Here is a tiny trained network, its code and every weight. The questions are about switching its units off for an input and a target symbol, where a switched-off unit gives its printed mean instead of its output.

import numpy as np


def w(rows, s, z=0):
    codes = np.array(rows[::2]) - 128.0
    scale = np.full(codes.shape[1], s)
    scale[-1] = z or s
    return codes * scale


def norm(h):
    return h / np.sqrt((h * h).mean(-1, keepdims=True) + 1e-5)


def f(y):
    return np.maximum(y, 0)


def softmax(a):
    e = np.exp(a - a.max(-1, keepdims=True))
    return e / e.sum(-1, keepdims=True)


def log_softmax(a):
    a = a - a.max(-1, keepdims=True)
    return a - np.log(np.exp(a).sum(-1, keepdims=True))


def net(x, mask):
    ids = ['ΓΔΞΠΣΨΩαεζηλμτφ'.index(c) for c in x.split()]
    T = len(ids)
    res = E[ids] + P[:T]
    u = 0
    for l in range(2):
        r = norm(res)
        for j in range(2):
            rows = slice(3 * j, 3 * j + 3)
            q, k, v = (r @ M[l][rows].T for M in (Q, K, V))
            z = softmax(np.where(np.tri(T) > 0, q @ k.T / 3**0.5, -1e9)) @ v
            o = O[l][rows]
            res = res + np.where(mask[u + j], z, o[:, -1]) @ o[:, :-1]
        u += 2
        y = f(norm(res) @ A[l][:, :-1].T + A[l][:, -1])
        res = res + np.where(mask[u : u + 8], y, B[l][:, -1]) @ B[l][:, :-1]
        u += 8
    return log_softmax(norm(res)[-1] @ U[:, :-1].T + U[:, -1])


Q, K, V, O, A, B = {}, {}, {}, {}, {}, {}
E = w([
[72,94,161],'Γ',
[131,177,84],'Δ',
[126,104,87],'Ξ',
[177,196,174],'Π',
[149,178,186],'Σ',
[109,106,89],'Ψ',
[239,114,94],'Ω',
[221,254,102],'α',
[127,170,104],'ε',
[146,11,82],'ζ',
[109,166,108],'η',
[152,152,32],'λ',
[137,111,81],'μ',
[165,53,98],'τ',
[93,165,105],'φ',
],0.02)
P = w([
[131,124,255],'0',
[12,192,66],'1',
[133,227,95],'2',
[87,131,69],'3',
[61,107,72],'4',
[60,172,126],'5',
[86,106,77],'6',
[52,106,104],'7',
[103,112,92],'8',
[79,125,115],'9',
[73,126,139],'10',
[168,139,64],'11',
[83,83,95],'12',
[116,101,92],'13',
],0.0065)
Q[0] = w([
[148,114,250],'L0H0',
[124,104,191],'L0H0',
[85,140,214],'L0H0',
[154,113,142],'L0H1',
[120,134,123],'L0H1',
[165,87,191],'L0H1',
],0.025)
K[0] = w([
[174,33,4],'L0H0',
[156,79,94],'L0H0',
[172,108,64],'L0H0',
[139,109,157],'L0H1',
[119,131,115],'L0H1',
[120,98,181],'L0H1',
],0.028)
V[0] = w([
[92,173,204],'L0H0',
[61,169,108],'L0H0',
[154,114,147],'L0H0',
[218,118,115],'L0H1',
[104,154,98],'L0H1',
[91,220,5],'L0H1',
],0.019)
O[0] = w([
[62,110,21,192],'L0H0',
[161,101,79,142],'L0H0',
[102,137,126,129],'L0H0',
[64,182,154,110],'L0H1',
[155,134,96,163],'L0H1',
[196,188,4,252],'L0H1',
],0.017,0.015)
A[0] = w([
[93,27,85,2],'L0N0',
[134,71,106,50],'L0N1',
[64,46,31,91],'L0N2',
[47,180,63,116],'L0N3',
[184,152,160,68],'L0N4',
[58,137,147,8],'L0N5',
[190,42,203,91],'L0N6',
[106,193,248,118],'L0N7',
],0.013,0.0056)
B[0] = w([
[193,195,195,158],'L0N0',
[172,170,162,139],'L0N1',
[223,151,157,255],'L0N2',
[242,121,109,227],'L0N3',
[232,120,80,153],'L0N4',
[130,179,29,131],'L0N5',
[188,118,3,171],'L0N6',
[221,148,21,194],'L0N7',
],0.018,0.0084)
Q[1] = w([
[155,140,131],'L1H0',
[211,78,187],'L1H0',
[13,143,85],'L1H0',
[168,108,106],'L1H1',
[1,182,26],'L1H1',
[76,110,109],'L1H1',
],0.019)
K[1] = w([
[126,142,160],'L1H0',
[45,167,125],'L1H0',
[201,65,61],'L1H0',
[67,81,106],'L1H1',
[251,183,9],'L1H1',
[170,182,112],'L1H1',
],0.019)
V[1] = w([
[117,32,150],'L1H0',
[33,181,119],'L1H0',
[134,34,149],'L1H0',
[178,3,30],'L1H1',
[217,244,146],'L1H1',
[163,54,153],'L1H1',
],0.03)
O[1] = w([
[173,184,81,106],'L1H0',
[188,101,230,71],'L1H0',
[163,183,73,118],'L1H0',
[14,209,192,250],'L1H1',
[84,71,4,162],'L1H1',
[127,201,131,129],'L1H1',
],0.034,0.022)
A[1] = w([
[199,178,175,83],'L1N0',
[166,221,36,154],'L1N1',
[161,123,63,105],'L1N2',
[89,137,199,79],'L1N3',
[64,75,152,21],'L1N4',
[164,5,152,4],'L1N5',
[110,129,86,85],'L1N6',
[200,35,188,184],'L1N7',
],0.026,0.0026)
B[1] = w([
[215,55,73,183],'L1N0',
[63,100,3,254],'L1N1',
[187,130,127,177],'L1N2',
[200,130,125,153],'L1N3',
[213,156,62,171],'L1N4',
[6,155,187,146],'L1N5',
[134,140,96,194],'L1N6',
[31,108,239,168],'L1N7',
],0.037,0.016)
U = w([
[178,238,105,100],'Γ',
[169,119,163,252],'Δ',
[87,126,122,103],'Ξ',
[81,68,125,107],'Π',
[205,113,70,129],'Σ',
[79,180,128,123],'Ψ',
[158,65,86,89],'Ω',
[107,78,114,99],'α',
[116,3,125,114],'ε',
[98,131,112,135],'ζ',
[69,93,183,176],'η',
[149,149,93,98],'λ',
[170,165,79,96],'μ',
[88,142,130,97],'τ',
[74,210,180,132],'φ',
],0.019,0.011)

Each question gives the input, a string of symbols that net reads in full, and the target symbol t.
The units are the heads (3 rows each of Q, K, V and O) and the neurons (one row each of A and B). Each row of codes is followed by its name. A weight is (code - 128) times the scale printed after its matrix; where a second scale follows, it is the last column's (O, A, B and U).
mask holds one flag per unit, layer by layer, with each layer's heads first. A switched-off unit (its flag False) gives its mean, the last column of its rows in O or B, instead of its output. The means were averaged over made-up inputs and are rounded, as every weight is.
A unit's drop is (log p(t) with every unit on - log p(t) with that unit switched off) / (log p(t) with every unit on - log p(t) with every unit switched off).
The circuit of an input: a set's keep is (log p(t) with only the set's units on - log p(t) with every unit switched off) / (log p(t) with every unit on - log p(t) with every unit switched off). Starting from the 12 units with the biggest drops (on a tie, the unit counted first), units are removed one at a time, each time the one whose removal leaves the highest keep (on an exact tie, the one counted first), for as long as the keep stays at least 0.8.
units of the circuit, in order: the units of the circuit, biggest drop first
unit that matters most: the unit with the biggest drop
top k neurons: the k neurons with the biggest drops, biggest first
k most important neurons of layer l: the k neurons of layer l with the biggest drops, biggest first
which heads matter: for each layer, one digit per head in row order, 1 if its drop is at least 0.15 and else 0, layers parted by /
input Ψ Ω Γ, target φ: unit that matters most => L0H1
input Ψ Γ Ψ Ω Δ Ψ μ Σ φ Γ Σ ζ, target φ: 2 most important neurons of layer 0 => (L0N6; L0N2)
input Π λ φ λ Σ Δ Ψ Ψ Σ λ Ψ Σ, target η: top 2 neurons => (L0N2; L0N7)
input Ψ Γ Ψ Π, target φ: which heads matter => 11 / 01
input Γ φ Ψ ζ τ λ Π, target Γ: units of the circuit, in order => (L0H1; L1H1; L1H0)
input Γ Π Ξ τ Σ Γ α φ φ τ ε τ Ψ Ω, target Γ: units of the circuit, in order => (L0H1; L1H1; L1H0)
input Γ Γ φ Ψ Δ Ψ τ η Ω Σ τ, target Γ: units of the circuit, in order => (L0H1; L1H1; L1H0)
input Π φ Ψ Δ ζ Γ Γ Γ, target η: top 2 neurons => (L0N2; L0N7)
input Ψ η Ψ Σ, target φ: units of the circuit, in order => (L1H1; L0H1)
input Ω ε Σ τ Σ Ψ τ, target ε: top 2 neurons => (L0N2; L0N3)
input τ Σ Ψ Γ, target Σ: units of the circuit, in order => (L0H1; L1H1; L0H0)
input τ Σ Ω Σ Π, target Σ: units of the circuit, in order => (L0H1; L1H1; L0H0)
input Γ ζ Γ Δ Σ μ Ω Σ Γ ζ, target Γ: which heads matter => 01 / 11
input Π ζ Σ η Γ Ψ α α τ Γ Ω, target η: unit that matters most => L0H0
input Π α Π Π, target η: 2 most important neurons of layer 0 => (L0N2; L0N6)
input Ω η Ω Ψ ζ Ω Ω Γ, target ε: 2 most important neurons of layer 0 => (L0N3; L0N2)
input τ Ψ Ω τ α τ Γ Ψ Σ Π Ψ Σ Σ Γ, target Σ: which heads matter => 11 / 11
input τ τ α Σ Ω, target Σ: 3 most important neurons of layer 0 => (L0N7; L0N3; L0N2)
input Γ Ψ Ψ φ φ Π τ, target Γ: which heads matter => 01 / 11
input Σ Σ Π Ω α Γ τ Ω, target Δ: unit that matters most => L0H1
input Σ Σ η Σ Ψ Σ Ξ Δ Ψ Σ, target Δ: which heads matter => 11 / 01
input Γ τ Γ, target Γ: which heads matter => 01 / 11
input Γ Γ Ω Σ Ψ Σ Ξ Π ζ Σ ζ Π, target Γ: which heads matter => 11 / 11
input Γ λ λ Γ Σ τ μ Γ τ Ω ζ, target Γ: top 2 neurons => (L0N3; L0N6)
